(in the rows, 128 means zero)
Each row of numbers belongs to one of the objects below and depends on some of the facts about them. Some rows are named. Which object is each other row?

How the objects are related:
rotruplon -vesozos-> zoskos; pluzan -vesozos-> gulurem; neflakun -vesozos-> skemis
plidila -vesozos-> benem; zoste -vesozos-> rega; skatos -vesozos-> pluzan
bretres -vesozos-> vofe; pluruvos -vesozos-> veklin; kudis -vesozos-> misok
platrus -vesozos-> migrol; norul -vesozos-> skenuk; rado -vesozos-> zunutol
diguvul -vesozos-> stuledan; rega -vesozos-> diguvul; tradrun -vesozos-> mituk
vodre -vesozos-> lodok; patuk -vesozos-> vitrir; stivotal -vesozos-> tasil
klozusar -vesozos-> lilekar; brulok -vesozos-> stoplom; mufuti -vesozos-> pamil
brimoto -vesozos-> keklu; mogre -vesozos-> vefal; ploske -vesozos-> grilu
sotre -vesozos-> stubasku; gruril -vesozos-> guskik; donus -vesozos-> ratremul
betrel -vesozos-> mipe; ludra -vesozos-> klebrar; mipe -vesozos-> lunak
zunutol -vesozos-> dranosa; tetre -vesozos-> kleku; vofe -vesozos-> keruk
tasil -vesozos-> rotruplon; leku -vesozos-> donus; vuski -vesozos-> fledrel
grizefur -vesozos-> neflakun; stopen -vesozos-> drogu; kipler -vesozos-> fuplor
driflur -vesozos-> runek; zoskos -vesozos-> vodre; trunudrir -vesozos-> nutu
klimir -vesozos-> fetra; dasegan -vesozos-> fonik; drogu -vesozos-> sotre
flevan -vesozos-> grafam; stoso -vesozos-> tetre; vubru -vesozos-> nafe
mesko -vesozos-> klozusar; bason -vesozos-> trunudrir; plagro -vesozos-> tradrun
buskazo -vesozos-> rado; tumigo -vesozos-> mulir; nozogis -vesozos-> dasegan
runek -vesozos-> vabastur; bubor -vesozos-> solabu; lunak -vesozos-> lolum
nuze -vesozos-> drudrek; grida -vesozos-> dabis; starum -vesozos-> druzo
neflek -vesozos-> fovak; pevo -vesozos-> skebrar; megror -vesozos-> zaflipe
madur -vesozos-> stadudrun; rufli -vesozos-> bason; zaflipe -vesozos-> bezu
dabis -vesozos-> kipler; drudrek -vesozos-> drezu; gelokil -vesozos-> patuk
nuko -vesozos-> neflek; keruk -vesozos-> beflaka; gotefas -vesozos-> mufuti
nuvudrul -vesozos-> grizefur; stubasku -vesozos-> stivotal; fledrel -vesozos-> mesko
zamem -vesozos-> zosim; lekistal -vesozos-> kudis; bezu -vesozos-> drimil
misok -vesozos-> plagro; vutom -vesozos-> steden; grizom -vesozos-> vuski
trupom -vesozos-> leku; fonik -vesozos-> zoste; dranosa -vesozos-> grelon
beklik -vesozos-> nozogis; fovak -vesozos-> plidila; pibrosis -vesozos-> grizom
stuledan -vesozos-> kletris; brado -vesozos-> ploske; vabastur -vesozos-> naflak
grilu -vesozos-> stopen; vitrir -vesozos-> beklik; benibru -vesozos-> stegren
fudradus -vesozos-> grida; tagrik -vesozos-> fogru; grafam -vesozos-> skepuna
tramon -vesozos-> raplapir; stegren -vesozos-> flevan; nafe -vesozos-> monel
nutu -vesozos-> plafloper; britin -vesozos-> bretres; brive -vesozos-> tramon
skenuk -vesozos-> zamem; bufle -vesozos-> brazal; stadudrun -vesozos-> stoso
vefal -vesozos-> biran; kleku -vesozos-> nuvudrul; mulir -vesozos-> brulok
doko -vesozos-> steklikin; lolum -vesozos-> norul; vodum -vesozos-> platrus
benem -vesozos-> fipli; raplapir -vesozos-> givok; rotruplon -fozus-> raplapir
rotruplon -fozus-> pevo; rotruplon -fozus-> migrol; natrus -fozus-> stubasku
natrus -fozus-> migrol; flasti -fozus-> guskik; flasti -fozus-> lolum
flasti -fozus-> pevo; flasti -fozus-> kaste; gulurem -fozus-> klimir
gulurem -fozus-> drimil; gulurem -fozus-> zoste; gulurem -fozus-> skemis
neflakun -fozus-> diguvul; fuplor -fozus-> biran; fipli -fozus-> keklu
fipli -fozus-> sizudrus; beflaka -fozus-> raplapir; beflaka -fozus-> druzo
beflaka -fozus-> benibru; grokluplom -fozus-> klebrar; grokluplom -fozus-> stubasku
grokluplom -fozus-> platrus; monel -fozus-> druvem; monel -fozus-> grelon
monel -fozus-> tradrun; pluruvos -fozus-> plidila; pluruvos -fozus-> grizom
rado -fozus-> druvem; rado -fozus-> skenuk; rado -fozus-> pluzan
rega -fozus-> druvem; rega -fozus-> grelon; rega -fozus-> norul
stivotal -fozus-> vuklofa; stivotal -fozus-> stubasku; stivotal -fozus-> zoskos
stivotal -fozus-> stopen; stivotal -fozus-> lilekar; stivotal -fozus-> pluzan
fuplak -fozus-> vofe; fuplak -fozus-> kleku; steden -fozus-> stubasku
steden -fozus-> naflak; solabu -fozus-> vofe; solabu -fozus-> drimil
solabu -fozus-> lumam; brulok -fozus-> starum; brulok -fozus-> nafe
brulok -fozus-> kiskavo; zigrin -fozus-> kiskavo; zigrin -fozus-> brive
zigrin -fozus-> staven; zigrin -fozus-> skemis; brimoto -fozus-> brazal
brimoto -fozus-> lista; brimoto -fozus-> sotre; givok -fozus-> mituk
givok -fozus-> klozusar; mogre -fozus-> nafe; mogre -fozus-> beklik
veklin -fozus-> bufle; veklin -fozus-> klozusar; veklin -fozus-> rufli
zunutol -fozus-> klebrar; zunutol -fozus-> bufle; tetre -fozus-> drudrek
tetre -fozus-> keruk; tetre -fozus-> kletris; tetre -fozus-> norul
tasil -fozus-> vitrir; tasil -fozus-> diguvul; tasil -fozus-> keklu
tasil -fozus-> patuk; stestas -fozus-> noger; stestas -fozus-> brubom
stestas -fozus-> bretres; grizefur -fozus-> kudis; grizefur -fozus-> betrel
kipler -fozus-> bufle; kipler -fozus-> keklu; kipler -fozus-> nuvudrul
kipler -fozus-> druzo; gipo -fozus-> benem; driflur -fozus-> skatos
drezu -fozus-> keklu; drezu -fozus-> vubru; drezu -fozus-> grizom
drezu -fozus-> madur; trunudrir -fozus-> migrol; klastok -fozus-> fudradus
stoflom -fozus-> stegren; stoflom -fozus-> bubor; stoflom -fozus-> lilekar
dasegan -fozus-> kiskavo; dasegan -fozus-> vefal; dasegan -fozus-> brubom
dasegan -fozus-> nuze; flevan -fozus-> starum; flevan -fozus-> vefal
flevan -fozus-> betrel; stoso -fozus-> gruril; stoso -fozus-> vuklofa
stoso -fozus-> tristel; stoso -fozus-> pibrosis; steklikin -fozus-> bufle
steklikin -fozus-> brive; steklikin -fozus-> grelon; steklikin -fozus-> lunak
bason -fozus-> trupom; bason -fozus-> tristel; bason -fozus-> benem
bason -fozus-> migrol; plagro -fozus-> mituk; grida -fozus-> biran
grida -fozus-> nuko; rozostom -fozus-> brazal; rozostom -fozus-> lista
rozostom -fozus-> pevo; neflek -fozus-> bubor; neflek -fozus-> donus
zaflipe -fozus-> grilu; gelokil -fozus-> pala; gotefas -fozus-> lumam
gotefas -fozus-> druzo; fledrel -fozus-> brazal; fledrel -fozus-> gruril
fetra -fozus-> nozogis; lekistal -fozus-> vuklofa; bezu -fozus-> skebrar
bezu -fozus-> mufuti; misok -fozus-> stafli; misok -fozus-> zamem
misok -fozus-> dranosa; ratremul -fozus-> kiskavo; plafloper -fozus-> biran
plafloper -fozus-> zoste; fovak -fozus-> benibru; fovak -fozus-> nuze
stuledan -fozus-> grilu; stuledan -fozus-> brubom; stuledan -fozus-> pibrosis
brado -fozus-> vubru; brado -fozus-> bretres; tagrik -fozus-> lista
tagrik -fozus-> lilekar; tramon -fozus-> lunak; nutu -fozus-> klebrar
nutu -fozus-> bretres; nutu -fozus-> segar; britin -fozus-> bretres
pamil -fozus-> vitrir; stadudrun -fozus-> lodok; drovule -fozus-> nafe
drovule -fozus-> stafli; zosim -fozus-> staven; zosim -fozus-> donus
zosim -fozus-> platrus; tuvum -fozus-> migrol; tuponom -fozus-> nuvudrul
tuponom -fozus-> klozusar

Some rows with their names:
megror: [127 146 112 117 143 134 144 110 165 113 145 111 126 114 145 142 138 130
 100  89 131  92  97 139  95 138 109 136  98 118 129 134 122  94 128 132
 161 147 120  99 130  80 150 114 149 138]
noger: [144 128 135 136 100 121  93 154 130 134 119 144 152 110 147 128 133 133
 129 112 141 149 127 172 149 127 147 109 173 120 106 141 141 114 128 143
 164 154 107 126 166 160 143 135 116 126]
plagro: [107 149 117 151 151 143 137 114 103 117 114 165 135 134 155 127 137 130
 129 145 110 122 110 100 129 148 109 144 123 160 144 137 109 130 131  91
 111 136 129 122 112 127 130 134 110 126]
vofe: [149  91 146 153 157 131 176  91  95 118 139 137 152 156 140 107 126  75
 109  79  99 105 174 135 174  91 105 101 101 144 143 133 105 166 180 115
 118  92 104 128 163 168 107 137 145 113]
fuplak: [125 124 134 144 162 153 152  82 106 154  84 127  96 144 120 118 124 111
  96 121 124 117  98  93 122 116 109 120 107 149 122  95 111 160 123  98
 116 107 109 128 144 115  84  94 130 133]
vutom: [101 178 122 127 147 156 135 114 159  93 126 146 108 115 138 133 108 136
 136  85 132  70  93 149 113 155 142 116 116 140 126 149 121  98 111 127
 133 134 148  98 105  89 132 114 111  82]
ratremul: [132  99 125 184 127 162 133 138 111 186 131 132 129  98 102 147 135 117
  99 162 130 168  91 137 134 152 114 106 167  88 134  81 144 147  92 142
 118 135 161 163 169 178 116 108 128 171]
lodok: [139 122 139 105 139 122 169 162 147 150 158 131 129 138 125  86 130  89
 146 118 112 140 160 131 110 140 138  87 154 146 140 118 137 136 124 135
 119 101 143 120 106 108 150 131 112 135]
brado: [122 163 107 128 107 152  73 121  99 101  44 156 128 110 145 109 152 147
 121 112 141 113  70 132 113 123 141 143 156 126  98 140 110  76 119 115
 152 161  87 125 165 125 149 100 130 129]
stegren: [129 137 150  81 134 101  95 150 135  84 148 125  95 160  93 108 100 129
 154 110 161 126 153 139 157 113 153 115 128 104 123 121 153 113 127 149
 121 108 106 119 102 113 133 146 135 130]
starum: [161 132 126 150  96 138 130  77 171 140 176 101 183 111 105 174 141 130
 105  94 140  93 108 178 173 106 103 144 173  62 139 150 151 142 159 161
 190 147 127 149 161 141 141 130 131 114]
leku: [128 117 114 122 122 132 145 138 139 139 128  96 103 111 123 113 141 114
 112 124 113 124 134 132  78 139 124 121 118 129 131 135 115 101 109 142
 133 113 146 127 152 116 146 105 141 134]
rado: [100 160 120 127 164 143  92 151  87  76 148 155 101 149 111 120 112 153
 137 174 127 122  85  91 139 161  96 166 116 124 136 111 150  94 107 129
  94 142 139 124  74 106 125 138 130 185]
migrol: [134  75 148 109  87  76 151 184 173 156 141  84 141 118 116 156 108 135
 159 142 118 184 224 141 132 128 187 116  93 152 133 150 128 149 135 136
 110 100 155 123 127 186 117 178 153 107]
norul: [137 128 116 119 137  91 149 127 116  96 243 143 120 119 125 156 125 115
 127 145 120 116 147 107 117 125 125 143 112 114 153 165 121 127 147 155
 127 137 168 142 101 135 182 165 118 152]
mufuti: [134 148 139  94 131 109 154 110 174 139 171 128 125 146 149 117 131 121
 140 104 137 105 136 143  99 129 128 118 134 142 131 133 134 146 127 145
 170 142 130 115 113  80 148 128 113 108]
fuplor: [143 126 157 122 170 124 159  99 117 189 141 131  82 170 101  83 111 101
  87 112 142 158 113 143 116 129  85  88 130 140  96  72 159 182 119 119
 128 121 103 132 127  89 116  80 155 173]
brimoto: [ 87 150 115 111 118 149  87 127 166  99  58 103 105 133 136 153 103 188
 135 153 149  94 110 114 142 159 124 165  67 153 131 123 126 110 101 124
 108 135 132 107  97  84  65 126 143  90]

Rows to name:
No name comes twice in this set of rows, the named rows included.
[143 114 146 154 143 110 186  96 117 141 138 146 131 146 130 140 101 109
  94  92 121 130 158 139 147  85 132 105 116 145 118 158 102 166 169  96
 126 100 120 116 141 169 116 133 141 105] => lumam
[112 135 163 154 162 138 154  94  93 196  79 156  47 165  98 124  84 123
 102 142 130 140 101 113 123 121 146  82 134 143  84  87 124 182  89  64
  75  99 135 131 107 131  68  69 106 111] => solabu
[152 106 144  89 116  83  99 153 125 133 160 107 136 167 116 107 127 132
 151 153 140 196 183 129 161 117 119 139 123 136 129 113 168 163 132 153
 129 143  90 142 116 133 120 165 142 160] => naflak
[132 152 136 154 114 187  94  94 132 161  98 138 145 112 100 138 135 145
 130 134 142 111  68 143 162 139 107 141 227  75 129  96 161 131  99 133
 116 128 133 151 121 119  99  93  97 137] => flevan
[113 151 128 159 153 132 148  37 116 139  79 132 125 123 135 168 117 141
  74 120 140 107  77  94 133  94 112 159  86 135  94 126 108 136 148  69
 133 154 101 105 120 119  97 110 140 113] => gotefas
[141 102 130 146 137 135 171 104 121 141 129 118  97 140 121 116 124  96
 113  92 119 118 152 130 124 102 129  92 107 143 134 140 103 151 147 112
 116  83 125 124 150 149 118 105 143 107] => kleku
[128 142 120 140 108 159  75 134 109 146  57 149 128 116 135 109 151 143
 123 141 148 139  73 140 128 144 125 138 169 120 114  97 141 107 101 136
 139 157  99 150 159 138 111 103 119 137] => stestas
[154 115 156 148 122  60 181  94 109 183 145 136 181 138 132 146 126 106
 111 120 104 194 177 113 143  75 136 119 141 128 105 139 117 188 191  92
 119 131 101 118 127 166 152 163 117 134] => druzo
[130 145 129  92 111 120  83 132 150  76 155 126  49 155  98 132  74 151
 139 103 164  90 146 183 153 119 193 109 105 117  84 173 138  99 102 140
 131 109 146 114 116 135 132 117 146  84] => bubor
[135 115  95 117 115 143 122 123 146 126 127  95  82 115 143 141 143 133
 106 122 130  85 122 129  92 132 132 141  90 132 145 168 104 118 110 143
 143 134 165 140 158 123 130 111 141  78] => vodum
[104 146 109 155 136 119 133 102  76 144  84 163 128 130 141 137 139 125
 107 157 109 149 103  77  98 109 112 156 139 143 106 139 111 134 137  80
 106 145 121 120 127 133 128 118 114 144] => tuponom
[152 109 150 155 116 133 134 123 147 138 185 143 171 109 126 161 106 122
 106  96 138 115 129 184 180 121 149  92 167  86 131 138 139 141 140 149
 149 135 143 149 160 186 142 139 129 109] => kiskavo
[149 108 155 134 169 164 134  95  93 188 114 136  53 189 124  87 120 110
  90 143 138 144 117 126 146 136 102 101 105 167 122  87 131 217  96 124
 104 101 120 170 147 124  75  80 127 127] => plafloper
[134 131 117 160 152 167 107  92  86 139 105 156  95 123 109 141 116 129
  95 147 153 126  74 103 166 136 105 130 138  89 118  78 132 146  92 121
 120 142 112 171 148 152 103  85 126 160] => zigrin

Now the same objects, written a new way:
Named rows:
monel: [132 142 129 125 129 126 129 105 118 127 115 163 163 137 119 100 140 151
 135 213  71 134 137  79 125 137 150 136 125 108 138 106]
segar: [143 129 122 141 115 128 145 132 130 103  83 144 126 130 115 146 117 162
 111 130 121 132 116 133 113 114 161 119 133 116 123 151]
dranosa: [128  84 142 112 127 138 118 127 115 119 159 133 118 122 133 151 122 104
 139 139 147 129 130 138 132 119 111 135 128 148 119 125]
britin: [133 152 140 144 136 121 106 138 134 117 127 134 159 126 117 143 139 123
 122 108 107 139 126 146 112 159 142 107 121 128 103 166]
lolum: [127  83 130 152 142 125 147 153 145 166 144  84  97 125 139 123 136 118
 107 121 116  51 127 118 175 126 108 195 137 139 148 105]
pluruvos: [122 146 138 160 141 128  73 126 122 136 125 139 152 125 126 126 146 123
 133 125 126 111 142 156 117 168 122 106 118 126 103 165]
stestas: [147 139 146 157 125 120 126 149 122  89 109 156 150 144 124 116 129 161
 121 143 100 137 140 118 128 143 172  81 118 107 117 159]
vuski: [118 127 123 142 144 125  94 120 130 156 172 105 117 117 103 160 112 130
 152 115 176 161 146 108 134 107 120 116 158 111  95 167]
fledrel: [115 135 133 168 152 116 143 128 153 161 180  77 126 125  98 127 122 114
 142  93 146 158 153  74 139 128 147  75 147  86  90 157]
drudrek: [122 112 126 101 128 132 113 107 125 149 147 142 135 109 122 141 126 105
 135 170 110 119 117 125 124 119  95 156 136 140 122 116]
rega: [107 144 126  84 139 107 138 104 117 174 165 202 162 120 134 100 142 111
 129 181  77 139 120 115 128 148 128 137 113 125 137 146]
lodok: [134  96 119 113 115 142 126 126 120 113  87 140 104 126 133 125 117 142
 131 153 144 118 135 127 130  97 134 122 127 119 130 128]
brazal: [131  79 119 112 113 140 212 130 141 123 100  95  86 132 121 109 115 142
 119 120 148 108 115 110 117  96 143 111 126 113 124 104]
nafe: [135 103 143 101 122 129 134 143 116 107 167 143 112 119 137 176 105 111
 134 133 164 134 118 137 134 101 103 139 133 153 126 125]
veklin: [131 192 146 158 135 119 132 116 124 131 107 151 146 147 132 116 139 185
 129 178 102 112 136 105 109 142 142 118 121 109 141 108]
kleku: [134 120  98 138 124 143  67 118 140 125 150 173 117 133 144 132 153 117
 153  67 166 133 103 168 157 134  80 155 147 135 132  86]
grizom: [125 144 131 150 137 129  97 121 125 152 126 117 105 109 101 185 110 139
 138 107 188 119 127 157  96 132 117 115 147 122  93 184]
buskazo: [122 118 130 136 132 134 100 125 123 136 141 117 136 121 132 134 132 111
 137 129 138 124 132 139 130 142 121 135 126 135 116 137]

Name these rows:
No name comes twice in this set of rows, the named rows included.
[126 204 142 137 142 112 110 125 135 138 135 138 168 130 116 137 136 134
 125 127  85 136 119 127 103 159 135 134 125 130 125 132] => zunutol
[119 142 148 139 145 123 160 135 153 135 154  90 148 142 123  97 144 104
 125 100 103 124 139 109 126 164 143  93 110 116 123 112] => bason
[128 130 144 131 136 124 130 140 133 118 152 122 145 128 127 134 130 105
 128 113 121 138 133 130 128 157 138 102 120 130 117 141] => zaflipe
[117 146 149  84 138  94 154 154 111 127 188 198 138 140 157 109 124 120
 115 117 120 149 124 128 142 165 141  83 102 131 131 172] => dasegan
[140 123 104 107 107 131 125 132 117 101 101 147 114 138 141 133 111 162
 130 118 157 156 122 125 159  85 137 162 145 131 165 101] => skemis
[131 157 108 135 124 122  81 136 111 109 109 132 140 149 153  90 140 158
 136 117 134 170 160 106 174 134 154 136 129 114 172 109] => gulurem
[135  67 137 125 133 130 101 141 115 134 154 131 118 118 138 147 126 107
 124 159 130 105 133 131 169 114 112 168 139 150 132 139] => zamem
[131 167 123 109 126 115 120 123 131 127 144 139 137 119 127 169 113 127
 127 139 125 141 108 134 121 105 102 173 145 151 145 115] => brive
[124 174 139 133 138 115 103 115 124 141 153 147 162 128 125 138 133 127
 133 154  87 135 125 118 126 149 117 148 129 135 130 120] => tramon
[135 140 127 127 138 113 123 134 131 160 130 134 123 115 124 168 126 129
 109 162  92  76 112 126 165 115 105 230 156 150 150 123] => lunak
[138  61 135 114 111 141 142 134 107  99 122 149 102 130 133 142 108 149
 132 169 150 128 129 115 137  88 133 124 129 135 129 119] => stafli
[133 137 131 148 120 139 121 120 116 126  78 146 103 131 123 135 126 177
 124 150 154  93 125 150  95 129 128 120 130 122 125 135] => sizudrus
[137 157 127 162 132 132  97 109 146 146 137 196 117 132 129 163 147 147
 144 100 155  94  80 172 109 138  72 149 145 139 122  82] => nuvudrul
[137 112 121 153 140 136  72  96 141 142 169 204 171 132 129  99 175 109
 160 167  89 130 117 120 150 150  96 137 133 121 114  92] => tetre

